Moves between items:
s798 ku s797
s798 de s510
s798 ga s607
s798 ko s770
s981 ku s628
s981 de s185
s981 ga s544
s981 ko s840
s607 ku s466
s607 de s337
s607 ga s628
s607 ko s798
s492 ku s783
s492 de s595
s492 ga s335
s492 ko s761
s489 du s466
s489 de s779
s489 ga s392
s489 ko s980
s489 na s832
s628 ku s214
s628 de s306
s628 ga s770
s628 ko s607
s797 ku s335
s797 de s950
s797 ga s466
s797 ko s417
s688 du s798
s688 ku s980
s688 de s138
s688 ga s94
s688 ko s595
s688 na s335
s545 ku s510
s545 de s894
s545 ga s340
s545 ko s54
s545 na s110
s98 du s417
s98 de s732
s98 ga s980
s98 ko s392
s98 na s783
s335 ku s502
s335 de s688
s335 ga s278
s335 ko s492
s783 de s98
s783 ga s502
s783 ko s750
s278 ku s832
s278 de s94
s278 ga s761
s278 ko s335
s4 du s544
s4 ku s595
s4 de s903
s4 ga s950
s4 ko s350
s4 na s417
s185 ku s306
s185 de s205
s185 ga s54
s185 ko s340
s185 na s981
s472 ku s723
s472 ga s934
s472 ko s341
s472 na s510
s950 du s110
s950 ku s688
s950 de s723
s950 ga s766
s950 ko s4
s950 na s797
s306 ku s350
s306 de s250
s306 ga s420
s306 ko s337
s306 na s628
s770 ku s417
s770 de s420
s770 ga s798
s770 ko s628
s341 ku s903
s341 ga s472
s341 ko s250
s341 na s420
s131 du s420
s131 ku s732
s131 ga s138
s131 ko s941
s131 na s595
s94 du s607
s94 ku s489
s94 de s44
s94 ga s598
s94 ko s688
s94 na s278
s544 ku s770
s544 de s54
s544 ga s110
s544 ko s981
s941 du s306
s941 ku s845
s941 ga s131
s941 ko s44
s941 na s598
s110 ku s798
s110 de s545
s110 ga s840
s110 ko s544
s766 du s840
s766 ku s94
s766 de s123
s766 ga s350
s766 ko s950
s766 na s466
s761 ku s750
s761 de s598
s761 ga s492
s761 ko s278
s426 du s185
s426 ku s941
s426 ga s903
s426 ko s123
s426 na s350
s894 ku s472
s894 ga s424
s894 ko s300
s894 na s545
s840 ku s607
s840 de s340
s840 ga s981
s840 ko s110
s138 du s510
s138 ku s885
s138 ga s44
s138 ko s131
s138 na s688
s214 ku s761
s214 de s350
s214 ga s417
s214 ko s466
s420 ku s4
s420 de s341
s420 ga s510
s420 ko s306
s420 na s770
s510 ku s950
s510 de s472
s510 ga s337
s510 ko s420
s510 na s798
s250 ku s426
s250 ga s341
s250 ko s934
s250 na s306
s903 du s54
s903 ku s131
s903 ga s723
s903 ko s426
s903 na s4
s54 ku s420
s54 de s300
s54 ga s545
s54 ko s185
s54 na s544
s300 ku s341
s300 ga s894
s300 ko s205
s300 na s54
s934 ku s123
s934 ga s250
s934 ko s472
s934 na s337
s845 du s350
s845 ga s732
s845 ko s779
s845 na s392
s723 du s545
s723 ku s138
s723 ga s123
s723 ko s903
s723 na s950
s595 du s770
s595 ku s98
s595 de s131
s595 ga s688
s595 ko s598
s595 na s492
s750 de s392
s750 ga s783
s750 ko s832
s779 du s766
s779 ga s845
s779 ko s885
s779 na s489
s337 ku s766
s337 de s934
s337 ga s306
s337 ko s510
s337 na s607
s350 du s981
s350 ku s598
s350 de s426
s350 ga s4
s350 ko s766
s350 na s214
s424 ku s934
s424 ga s205
s424 ko s894
s424 na s340
s980 du s797
s980 de s885
s980 ga s489
s980 ko s98
s980 na s502
s732 du s4
s732 ga s885
s732 ko s845
s732 na s98
s502 de s980
s502 ga s832
s502 ko s783
s832 de s489
s832 ga s750
s832 ko s502
s885 du s950
s885 ga s779
s885 ko s732
s885 na s980
s392 du s214
s392 de s845
s392 ga s98
s392 ko s489
s392 na s750
s340 ku s337
s340 de s424
s340 ga s185
s340 ko s545
s340 na s840
s417 ku s492
s417 de s4
s417 ga s797
s417 ko s214
s466 ku s278
s466 de s766
s466 ga s214
s466 ko s797
s44 du s337
s44 ku s779
s44 ga s941
s44 ko s138
s44 na s94
s123 du s340
s123 ku s44
s123 ga s426
s123 ko s723
s123 na s766
s205 ku s250
s205 ga s300
s205 ko s424
s205 na s185
s598 du s628
s598 ku s392
s598 de s941
s598 ga s595
s598 ko s94
s598 na s761

In the rows, 19 means zero.

The rows follow the links: the fewer symbols apart two items are, the more alike their rows tend to be.

Each row is also shifted at random along 2 hidden directions that mean nothing.

One row for each item, in no order:
Each row is one item's numbers.
row 1: [ 14  16  20  17  20  24  22  18  18  19  19  19  15  16  21  19  20  21  21  13  24  21  22  22  19  25  16  23  20  23  24  18  25  26  14]
row 2: [ 31  16  25  25  16  11  18  18  21  11  17  16  22  21  24  18  21  18  15  22  17  19  20  17  14  18  18  16  14  20  21  18  18  15  14]
row 3: [ 16  17  14  22  18  21  20  24  21  23  20  17  15  17  15  18  20  18  18  18  23  21  15  14  26  19  22  22  27  17  14  23  13  19  14]
row 4: [ 26  22  24  17  19  17  16  11  14  19  14  27  27  14  18  22  19  22  23  24  16  19  17  26  17  17  14  16  24  17  27  12  21  19  20]
row 5: [ 17  12  23  19  27  20  23  23  24  15  24  17  16  20  19  16  24  15  13  18  18  21  26  21  22  15  23  22  17  21  18  25  19  14  21]
row 6: [ 14  15  22  15  22  26  23  24  23  24  17  19  14  14  19  22  24  21  18  20  21  22  25  22  23  19  23  27  26  20  17  22  20  22  20]
row 7: [  9  17  13  20  17  24  17  18  22  26  20  23  18  13  19  12  22  19  22  19  22  22  18  18  23  28  22  24  24  15  20  22  12  20  15]
row 8: [ 16  22  17  16  19  22  22  21  19  18  22  16  16  24  21  16  14  16  18  11  23  19  16  18  19  24  20  22  16  22  19  20  22  23  18]
row 9: [  6  24  21  13  17  16  14  14  17  18  18  22  21  22  22  16  22  20  18  19  22  20  18  23  18  22  17  18  20  17  21  17  21  24  13]
row 10: [ 27   9  24  22  22  25  24  19  24  18  21  19  16  15  20  16  21  20  18  20  14  23  23  21  18  17  22  20  17  22  22  21  18  18  21]
row 11: [ 26  12  17  25  21  23  21  23  18  23  22  17  16  17  18  18  15  19  18  20  10  16  17  19  19  18  24  19  16  24  13  24  16  19  21]
row 12: [ 20  25  21  17  19   9  15  15  18  14  16  22  26  22  21  20  24  19  19  23  24  19  21  21  18  14  16  15  21  17  22  12  23  16  17]
row 13: [ 10  15  18  26  17  15  18  21  20  15  23  14  12  24  25  13  25  16  12  18  22  24  20  18  18  24  25  20  15  18  19  28  15  22   8]
row 14: [ 16  15  14  29  15  12  19  22  16  20  17  17  21  19  18  18  14  19  16  23  11  15  16  16  13  20  19  14  14  16  15  20  13  15  19]
row 15: [ 23  21  26  18  22  19  20  16  13  18  14  24  20  17  19  27  15  21  20  20  12  16  18  26  14  16  16  18  19  24  20  15  27  20  22]
row 16: [ 20  28  17  13  21  21  19  16  18  21  22  23  22  20  14  21  16  18  24  22  20  17  18  20  21  12  18  20  18  19  22  16  21  17  28]
row 17: [ 22  20  14  20  23  24  23  21  20  23  22  22  21  12  17  18  13  21  24  19  10  15  19  19  20  19  15  18  15  17  24  17  19  15  28]
row 18: [ 21  14  22  21  21  18  20  20  22  18  15  19  19  13  18  18  28  23  18  23  23  22  23  19  25  15  20  23  23  16  18  21  13  16  15]
row 19: [ 28  23  24  22  16  14  17  16  14  15  12  21  21  26  20  23  16  19  16  22  17  20  16  21  10  17  17  13  18  20  19  16  24  20  17]
row 20: [ 21  16  15  17  25  26  21  22  25  26  23  15  16  14  18  16  18  17  19  19  18  18  20  16  27  15  23  25  20  19  18  21  13  16  25]
row 21: [ 23  29  18  15  18  17  16  13  18  20  18  23  25  22  16  21  20  21  23  22  23  19  17  18  23  15  16  16  24  14  18  12  21  18  25]
row 22: [ 12  15  16  16  21  28  21  20  19  28  19  20  13  16  15  16  19  21  21  15  20  20  19  19  24  26  21  27  24  20  18  22  17  23  21]
row 23: [ 20  12  22  28  16  19  17  20  21  20  14  22  19  13  20  17  23  24  16  24  12  20  21  19  17  20  19  18  21  19  16  23  15  20  16]
row 24: [ 15  25  24  11  20  21  18  16  15  15  16  21  20  22  19  24  21  18  19  18  24  19  21  22  21  15  19  20  23  21  22  14  27  24  22]
row 25: [ 21  23  16  17  18  25  24  22  20  20  22  12  17  28  17  21  13  13  20  11  26  19  20  16  22  21  21  23  20  24  16  17  22  21  23]
row 26: [  8  19  20  19  16  17  18  22  21  14  17  17  18  25  24  17  23  20  18  16  26  22  20  21  16  26  17  16  16  19  21  21  17  22   8]
row 27: [ 21  24  17  21  14  13  16  17  13  21  17  20  23  23  20  21  15  17  18  23  16  17  15  16  13  17  19  12  16  18  16  21  18  16  22]
row 28: [ -2  24  22  10  26  21  15  22  23  21  19  26  24  15  17  19  27  24  23  24  16  20  25  26  22  11  13  19  22  17  27  13  20  15  29]
row 29: [ 35  24  19  13  20  25  22  14  11  24  16  22  21  13  12  27  11  24  24  19  13  17  14  22  16  18  16  19  25  24  17  13  27  24  27]
row 30: [ 19  24  16  20  14  17  19  22  16  17  18  14  21  24  21  19  15  16  18  18  27  22  16  10  21  22  21  19  22  18  15  20  22  22  15]
row 31: [ 20  27  17  12  21  21  20  16  17  20  23  19  18  26  19  23  15  14  20  17  24  18  17  20  19  19  19  19  20  23  18  15  25  20  25]
row 32: [ 28  17  15  24  15  14  19  17  21  19  18  17  21  18  22  15  15  20  22  23  15  17  16  14  17  18  17  13  15  15  19  17  13  13  22]
row 33: [ 32  14  22  28  14  14  20  17  18  16  14  19  22  18  21  23  18  22  18  24  15  18  19  20  12  20  20  16  21  20  16  16  21  21  16]
row 34: [ 21  18  23  21  16  13  19  24  20  14  14  14  19  23  21  22  23  21  16  18  27  21  21  19  20  22  20  22  22  21  16  18  23  21   9]
row 35: [ 25  16  17  15  23  29  24  22  20  26  20  18  15  12  14  20  21  19  21  17  22  25  18  17  28  16  21  28  27  22  17  21  18  21  22]
row 36: [ 28  20  27  13  20  25  25  25  20  16  14  17  17  20  19  30  17  20  21  13  24  19  22  22  25  19  22  24  26  26  19  14  31  24  19]
row 37: [ 30  13  15  27  14  20  19  17  16  25  17  18  19  17  17  18  14  19  18  22  12  19  15  17  20  21  22  19  23  18  15  22  14  20  17]
row 38: [ 29  11  24  20  18  19  19  15  23  19  15  21  20  12  18  18  23  24  19  19  15  21  22  20  21  19  19  20  23  18  20  21  12  21  15]
row 39: [ -3  25  20  15  22  19  19  19  17  18  22  22  17  25  23  19  25  20  16  16  21  18  22  25  15  23  18  17  12  20  24  21  20  20  18]
row 40: [ 13  22  14  17  15  22  21  20  18  22  16  18  20  17  19  16  19  22  25  17  25  20  14  17  20  26  19  21  24  15  22  17  19  25  16]
row 41: [ 14  22  23  10  23  22  17  16  19  23  15  28  25   9  16  24  18  26  25  25  13  16  22  26  19  16  12  19  21  17  29  11  23  20  27]
row 42: [ 22  28  14  14  15  16  17  15  15  19  19  17  23  24  19  21  18  16  20  19  27  22  15  18  20  18  16  19  22  18  17  13  21  25  16]
row 43: [ 23  11  22  25  20  19  22  21  20  16  20  17  15  18  21  19  18  17  14  21  12  15  21  21  15  19  22  19  14  25  16  25  19  18  19]
row 44: [ 31  25  23  13  15  18  17  16  13  17  11  23  24  23  19  24  21  19  18  17  26  21  19  19  20  17  19  21  29  21  18  13  28  23  14]
row 45: [ 26  12  15  22  20  23  23  20  21  23  21  18  17  15  17  14  16  21  20  18  12  16  21  18  20  22  23  19  16  22  18  22  14  16  25]
row 46: [ 19  19  12  22  16  18  16  19  21  20  18  17  24  16  15  19  17  21  24  24  26  21  15  12  26  17  18  21  24  14  22  13  13  12  20]
row 47: [ 38  19  18  22  17  21  23  19  14  21  15  18  15  18  19  24  10  18  18  14  15  15  16  18  14  17  23  18  18  25  15  19  25  20  22]
row 48: [ 20  29  17  15  14  18  17  11  15  20  19  20  20  23  19  19  17  19  20  17  27  22  13  21  21  23  17  17  20  18  19  16  22  26  17]
row 49: [ 21  28  15  12  21  21  21  13  14  18  22  16  16  28  20  19  15  12  19  14  23  19  15  22  17  22  20  20  12  20  18  19  25  23  18]
row 50: [ 20  14  20  19  22  23  22  17  20  16  21  17  17  18  21  15  23  17  18  14  19  22  22  21  20  22  23  24  21  24  19  22  20  27  16]
row 51: [ 27  14  13  25  19  19  19  17  20  21  21  20  18  13  15  14  21  21  20  23  17  20  15  15  21  18  23  17  19  18  16  19  11  18  18]
row 52: [ 29  18  13  24  17  17  20  19  23  19  21  16  15  20  17  14  23  18  17  18  22  22  19  14  23  15  23  21  20  18  13  20  12  15  19]
row 53: [ 22  22  17  19  24  19  25  21  22  17  25  14  18  23  18  21  12  17  20  17  23  16  22  15  24  16  20  17  14  21  20  15  20  14  26]
row 54: [ 20  26  14  18  21  17  21  14  16  22  22  21  24  19  18  19  15  15  21  22  17  15  18  20  15  15  16  12  12  18  21  15  21  14  27]
row 55: [ 31  14  27  23  21  23  24  23  19  19  14  21  21  13  20  25  13  21  17  22   9  14  18  22  12  19  20  18  19  23  20  16  25  21  22]
row 56: [ 13  15  25  21  25  15  22  23  23  14  20  20  20  20  25  16  21  21  17  22  11  13  26  21  15  17  17  14   8  19  27  21  18  14  21]
row 57: [ 25  16  28  17  23  18  23  25  25  12  22  16  20  24  21  21  19  16  16  16  20  19  28  20  19  14  20  17  14  24  20  20  22  16  21]
row 58: [ 27  17  26  21  15  14  18  20  24  12  15  19  24  19  21  22  21  21  20  17  21  22  24  19  21  16  17  20  23  17  22  13  21  15  14]
row 59: [ 23  26  15  18  18  16  14  13  15  21  20  23  23  17  17  18  16  24  24  24  17  15  15  18  17  19  16  12  18  13  22  15  19  15  22]
row 60: [  5  14  19  21  20  17  17  24  23  19  15  19  18  18  21  16  28  20  16  22  23  21  20  16  24  19  21  24  25  17  18  24  12  18  12]

Some items, each with its row:
s337 row 2
s131 row 31
s934 row 4
s205 row 15
s981 row 43
s797 row 52
s903 row 16
s123 row 12
s110 row 37
s335 row 3
s980 row 40
s424 row 19
s941 row 24
s54 row 47
s750 row 50
s466 row 18
s840 row 23
s688 row 30
s510 row 32

Row, symbols taken left to right, then the row they reach:
row 10 de de: row 41
row 28 du ko: row 33
row 26 du ku: row 60
row 17 ga ku: row 46
row 25 ko ku: row 1
row 34 ko de: row 42
row 56 ko ku: row 58
row 21 na ko: row 53
row 11 ku ga: row 51

